Below are the code and all the weights of a small trained network. Each question names an input and a target symbol and asks about switching units off, where a switched-off unit gives its printed mean instead of its output.

import numpy as np


def w(rows, s, z=0):
    codes = np.array(rows[::2]) - 128.0
    scale = np.full(codes.shape[1], s)
    scale[-1] = z or s
    return codes * scale


def f(y):
    return np.maximum(y, 0)


def softmax(a):
    e = np.exp(a - a.max(-1, keepdims=True))
    return e / e.sum(-1, keepdims=True)


def log_softmax(a):
    a = a - a.max(-1, keepdims=True)
    return a - np.log(np.exp(a).sum(-1, keepdims=True))


def net(x, mask):
    ids = ['αβδζλξστφψ'.index(c) for c in x.split()]
    T = len(ids)
    res = E[ids] + P[:T]
    u = 0
    for l in range(2):
        q, k, v = (res @ M[l].T for M in (Q, K, V))
        z = softmax(np.where(np.tri(T) > 0, q @ k.T / 3**0.5, -1e9)) @ v
        res = res + np.where(mask[u], z, O[l][:, -1]) @ O[l][:, :-1]
        u += 1
        y = f(res @ A[l][:, :-1].T + A[l][:, -1])
        res = res + np.where(mask[u : u + 4], y, B[l][:, -1]) @ B[l][:, :-1]
        u += 4
    return log_softmax(res[-1] @ U[:, :-1].T + U[:, -1])


Q, K, V, O, A, B = {}, {}, {}, {}, {}, {}
E = w([
[79,201,198,253],'α',
[165,118,15,198],'β',
[155,96,151,58],'δ',
[187,124,142,220],'ζ',
[155,123,156,191],'λ',
[109,141,172,150],'ξ',
[39,119,68,122],'σ',
[160,87,137,54],'τ',
[138,109,135,48],'φ',
[45,132,182,188],'ψ',
],0.0062)
P = w([
[118,3,164,204],'0',
[111,62,127,178],'1',
[116,111,110,158],'2',
[118,149,94,146],'3',
[120,179,81,140],'4',
[114,206,73,131],'5',
],0.0051)
Q[0] = w([
[152,110,216,1],'L0H0',
[73,200,171,206],'L0H0',
[134,21,178,106],'L0H0',
],0.022)
K[0] = w([
[182,6,170,237],'L0H0',
[146,206,28,174],'L0H0',
[28,57,105,157],'L0H0',
],0.017)
V[0] = w([
[121,106,88,126],'L0H0',
[86,161,76,69],'L0H0',
[4,71,90,127],'L0H0',
],0.014)
O[0] = w([
[129,104,112,133,161],'L0H0',
[70,87,93,210,120],'L0H0',
[165,7,169,168,255],'L0H0',
],0.011,0.0064)
A[0] = w([
[198,183,118,86,142],'L0N0',
[76,83,191,88,251],'L0N1',
[59,153,254,214,150],'L0N2',
[107,201,206,153,28],'L0N3',
],0.012,0.0012)
B[0] = w([
[113,34,178,125,165],'L0N0',
[76,78,131,70,254],'L0N1',
[140,183,177,250,225],'L0N2',
[175,206,94,48,141],'L0N3',
],0.014,0.0048)
Q[1] = w([
[3,96,104,35],'L1H0',
[130,147,77,74],'L1H0',
[116,150,141,13],'L1H0',
],0.022)
K[1] = w([
[251,55,207,121],'L1H0',
[134,143,129,64],'L1H0',
[137,141,219,52],'L1H0',
],0.019)
V[1] = w([
[5,148,177,87],'L1H0',
[139,183,185,150],'L1H0',
[133,130,63,100],'L1H0',
],0.021)
O[1] = w([
[40,129,253,99,124],'L1H0',
[35,131,98,128,69],'L1H0',
[179,72,135,146,7],'L1H0',
],0.016,0.013)
A[1] = w([
[162,117,161,204,106],'L1N0',
[127,81,100,45,198],'L1N1',
[96,7,129,171,108],'L1N2',
[154,223,129,89,3],'L1N3',
],0.019,0.0037)
B[1] = w([
[97,24,155,142,247],'L1N0',
[200,121,161,63,176],'L1N1',
[70,146,26,31,223],'L1N2',
[183,177,163,3,154],'L1N3',
],0.018,0.013)
U = w([
[216,127,171,30,152],'α',
[28,70,54,89,54],'β',
[206,51,81,176,48],'δ',
[159,123,232,119,206],'ζ',
[157,199,27,212,182],'λ',
[25,179,217,196,167],'ξ',
[121,129,154,182,255],'σ',
[90,215,125,78,25],'τ',
[128,151,110,159,136],'φ',
[88,48,253,211,87],'ψ',
],0.0039,0.0054)

Each question gives the input, a string of symbols that net reads in full, and the target symbol t.
The units are the heads (3 rows each of Q, K, V and O) and the neurons (one row each of A and B). Each row of codes is followed by its name. A weight is (code - 128) times the scale printed after its matrix; where a second scale follows, it is the last column's (O, A, B and U).
mask holds one flag per unit, layer by layer, with each layer's heads first. A switched-off unit (its flag False) gives its mean, the last column of its rows in O or B, instead of its output. The means were averaged over made-up inputs and are rounded, as every weight is.
A unit's drop is (log p(t) with every unit on - log p(t) with that unit switched off) / (log p(t) with every unit on - log p(t) with every unit switched off).
The circuit of an input: a set's keep is (log p(t) with only the set's units on - log p(t) with every unit switched off) / (log p(t) with every unit on - log p(t) with every unit switched off). Starting from all 10 units, units are removed one at a time, each time the one whose removal leaves the highest keep (on an exact tie, the one counted first), for as long as the keep stays at least 0.8.
circuit, biggest first: the units of the circuit, biggest drop first
unit that matters most: the unit with the biggest drop
top k neurons: the k neurons with the biggest drops, biggest first
k most important neurons of layer l: the k neurons of layer l with the biggest drops, biggest first
input ζ σ δ, target α: circuit, biggest first : L1N1, L0N2, L0H0
input δ σ ψ ζ, target τ: unit that matters most : L0N2
input σ α β, target δ: circuit, biggest first : L0N1, L1H0, L1N0
input σ ψ ζ, target τ: circuit, biggest first : L1H0, L0N2, L1N3, L0H0
input ζ φ σ α, target τ: circuit, biggest first : L1H0, L0N2, L1N3, L1N0
input σ ζ λ, target α: circuit, biggest first : L0H0, L1N3, L1H0
input ζ σ β ζ ζ, target α: top 2 neurons : L1N3, L0N0
input φ σ σ τ σ ξ, target ψ: 2 most important neurons of layer 1 : L1N0, L1N2
input σ σ τ σ, target ψ: top 3 neurons : L0N1, L0N2, L1N2
input ζ β σ α α, target τ: circuit, biggest first : L1H0, L1N3, L0N2, L1N0
input σ ζ φ, target α: circuit, biggest first : L0H0, L1H0, L1N3
input σ σ σ σ ψ σ, target ξ: top 2 neurons : L0N2, L1N2
input σ σ λ σ φ λ, target λ: top 3 neurons : L0N1, L1N0, L0N2
input β τ φ β ζ, target δ: top 3 neurons : L0N1, L0N2, L1N0
input φ ζ σ λ ζ ζ, target α: top 4 neurons : L1N3, L0N3, L0N0, L1N0
input ξ τ ζ λ, target α: unit that matters most : L0H0
input β σ δ σ β σ, target δ: 2 most important neurons of layer 0 : L0N1, L0N0
input φ δ ψ φ λ, target λ: circuit, biggest first : L1H0, L0H0, L0N1, L1N0
input σ β δ β σ, target δ: circuit, biggest first : L1H0, L0N1, L0N2, L0H0
input ζ σ ζ ζ φ, target α: top 2 neurons : L1N1, L0N2
input σ β ψ, target ξ: circuit, biggest first : L0N2, L1H0, L1N2
